Below are the code and all the weights of a small trained network. Each question names an input and a target symbol and asks about switching units off, where a switched-off unit gives its printed mean instead of its output.

import numpy as np


def w(rows, s, z=0):
    codes = np.array(rows[::2]) - 128.0
    scale = np.full(codes.shape[1], s)
    scale[-1] = z or s
    return codes * scale


def norm(h):
    return h / np.sqrt((h * h).mean(-1, keepdims=True) + 1e-5)


def f(y):
    return np.maximum(y, 0)


def softmax(a):
    e = np.exp(a - a.max(-1, keepdims=True))
    return e / e.sum(-1, keepdims=True)


def log_softmax(a):
    a = a - a.max(-1, keepdims=True)
    return a - np.log(np.exp(a).sum(-1, keepdims=True))


def net(x, mask):
    ids = ['αγδεηθλμσφ'.index(c) for c in x.split()]
    T = len(ids)
    res = E[ids] + P[:T]
    r = norm(res)
    for j in range(2):
        rows = slice(2 * j, 2 * j + 2)
        q, k, v = (r @ M[0][rows].T for M in (Q, K, V))
        z = softmax(np.where(np.tri(T) > 0, q @ k.T / 2**0.5, -1e9)) @ v
        o = O[0][rows]
        res = res + np.where(mask[j], z, o[:, -1]) @ o[:, :-1]
    y = f(norm(res) @ A[0][:, :-1].T + A[0][:, -1])
    res = res + np.where(mask[2:10], y, B[0][:, -1]) @ B[0][:, :-1]
    return log_softmax(norm(res)[-1] @ U[:, :-1].T + U[:, -1])


Q, K, V, O, A, B = {}, {}, {}, {}, {}, {}
E = w([
[210,121,101,149,152,59],'α',
[133,98,239,54,105,39],'γ',
[125,86,80,116,194,112],'δ',
[119,14,154,21,12,75],'ε',
[210,161,121,134,170,127],'η',
[125,64,131,121,74,195],'θ',
[169,125,72,115,143,169],'λ',
[97,231,122,121,106,113],'μ',
[154,167,236,180,167,149],'σ',
[205,150,90,187,148,83],'φ',
],0.011)
P = w([
[59,71,85,78,253,87],'0',
[115,123,118,96,195,120],'1',
[131,124,101,94,164,152],'2',
[134,129,88,104,133,165],'3',
[178,161,92,112,110,150],'4',
[211,177,105,127,63,133],'5',
[193,169,71,112,95,132],'6',
],0.0054)
Q[0] = w([
[3,122,192,154,100,168],'H1',
[79,100,186,151,137,146],'H1',
[130,71,190,106,134,147],'H2',
[219,135,75,109,128,78],'H2',
],0.011)
K[0] = w([
[105,108,36,120,255,105],'H1',
[130,72,119,106,193,122],'H1',
[105,92,121,111,147,89],'H2',
[139,160,190,120,23,150],'H2',
],0.0095)
V[0] = w([
[144,48,55,131,26,123],'H1',
[132,61,155,231,144,200],'H1',
[60,104,211,68,99,147],'H2',
[193,49,254,53,158,85],'H2',
],0.0062)
O[0] = w([
[129,97,151,97,234,101,32],'H1',
[141,37,110,247,144,128,112],'H1',
[148,165,71,125,160,132,112],'H2',
[207,109,99,92,105,114,253],'H2',
],0.012,0.0033)
A[0] = w([
[122,130,234,121,190,128,149],'N1',
[158,179,74,87,82,84,164],'N2',
[110,135,85,162,160,60,252],'N3',
[92,124,129,84,105,239,194],'N4',
[100,223,110,174,127,37,203],'N5',
[178,72,116,147,216,156,144],'N6',
[102,122,55,91,136,63,158],'N7',
[78,1,100,37,98,127,163],'N8',
],0.0074,0.0037)
B[0] = w([
[124,127,2,107,112,52,183],'N1',
[40,56,160,149,189,188,253],'N2',
[120,127,247,166,71,227,193],'N3',
[45,88,100,156,218,120,207],'N4',
[19,178,144,69,189,189,200],'N5',
[128,70,223,163,192,137,205],'N6',
[145,218,109,174,21,181,189],'N7',
[161,205,65,126,118,19,233],'N8',
],0.0055,0.0049)
U = w([
[154,89,163,21,44,26,187],'α',
[216,179,42,24,116,219,2],'γ',
[124,233,33,193,143,27,71],'δ',
[200,146,98,74,247,171,101],'ε',
[100,21,225,61,81,219,44],'η',
[136,12,162,191,254,141,190],'θ',
[63,137,78,191,189,45,121],'λ',
[7,202,114,106,154,213,209],'μ',
[167,125,38,245,62,208,159],'σ',
[25,37,225,167,84,57,96],'φ',
],0.0065,0.0032)

Each question gives the input, a string of symbols that net reads in full, and the target symbol t.
The units are the heads (2 rows each of Q, K, V and O) and the neurons (one row each of A and B). Each row of codes is followed by its name. A weight is (code - 128) times the scale printed after its matrix; where a second scale follows, it is the last column's (O, A, B and U).
mask holds one flag per unit, heads first, then neurons. A switched-off unit (its flag False) gives its mean, the last column of its rows in O or B, instead of its output. The means were averaged over made-up inputs and are rounded, as every weight is.
A unit's drop is (log p(t) with every unit on - log p(t) with that unit switched off) / (log p(t) with every unit on - log p(t) with every unit switched off).
The circuit of an input: a set's keep is (log p(t) with only the set's units on - log p(t) with every unit switched off) / (log p(t) with every unit on - log p(t) with every unit switched off). Starting from all 10 units, units are removed one at a time, each time the one whose removal leaves the highest keep (on an exact tie, the one counted first), for as long as the keep stays at least 0.8.
units of the circuit, in order: the units of the circuit, biggest drop first
unit that matters most: the unit with the biggest drop
k most important neurons: the k neurons with the biggest drops, biggest first
drop of u: that unit's drop, to one decimal
input α σ γ α, target γ: unit that matters most -> H2
input α γ γ σ, target α: 2 most important neurons -> N1, N5
input η γ φ, target γ: units of the circuit, in order -> H2, H1
input δ σ φ σ, target δ: units of the circuit, in order -> N1, N2
input φ φ λ σ, target φ: units of the circuit, in order -> H2, N1
input θ α σ μ φ, target μ: units of the circuit, in order -> H2, N5
input μ λ δ, target μ: units of the circuit, in order -> H1, H2
input θ λ λ θ, target θ: 2 most important neurons -> N6, N4
input ε μ μ φ δ, target μ: units of the circuit, in order -> H2, H1
input η φ λ α θ, target φ: units of the circuit, in order -> H2, N4
input θ λ μ θ, target θ: units of the circuit, in order -> H1, N4
input α α σ, target α: 2 most important neurons -> N1, N2
input α η θ, target α: units of the circuit, in order -> H2, N8
input λ μ δ σ, target λ: unit that matters most -> N1
input α φ λ, target λ: 2 most important neurons -> N8, N4
input α φ θ θ, target α: 2 most important neurons -> N8, N2
input φ α θ θ η σ, target θ: 2 most important neurons -> N8, N7
input σ δ σ, target σ: 2 most important neurons -> N8, N1
input δ ε σ, target δ: 3 most important neurons -> N1, N2, N3
input γ σ θ, target γ: units of the circuit, in order -> H2
input θ α δ δ, target θ: 2 most important neurons -> N6, N3
input δ σ θ ε φ α, target ε: drop of N1 -> 0.0
input γ λ σ θ α, target θ: drop of N6 -> 0.1
input φ θ η, target θ: drop of H1 -> 0.5
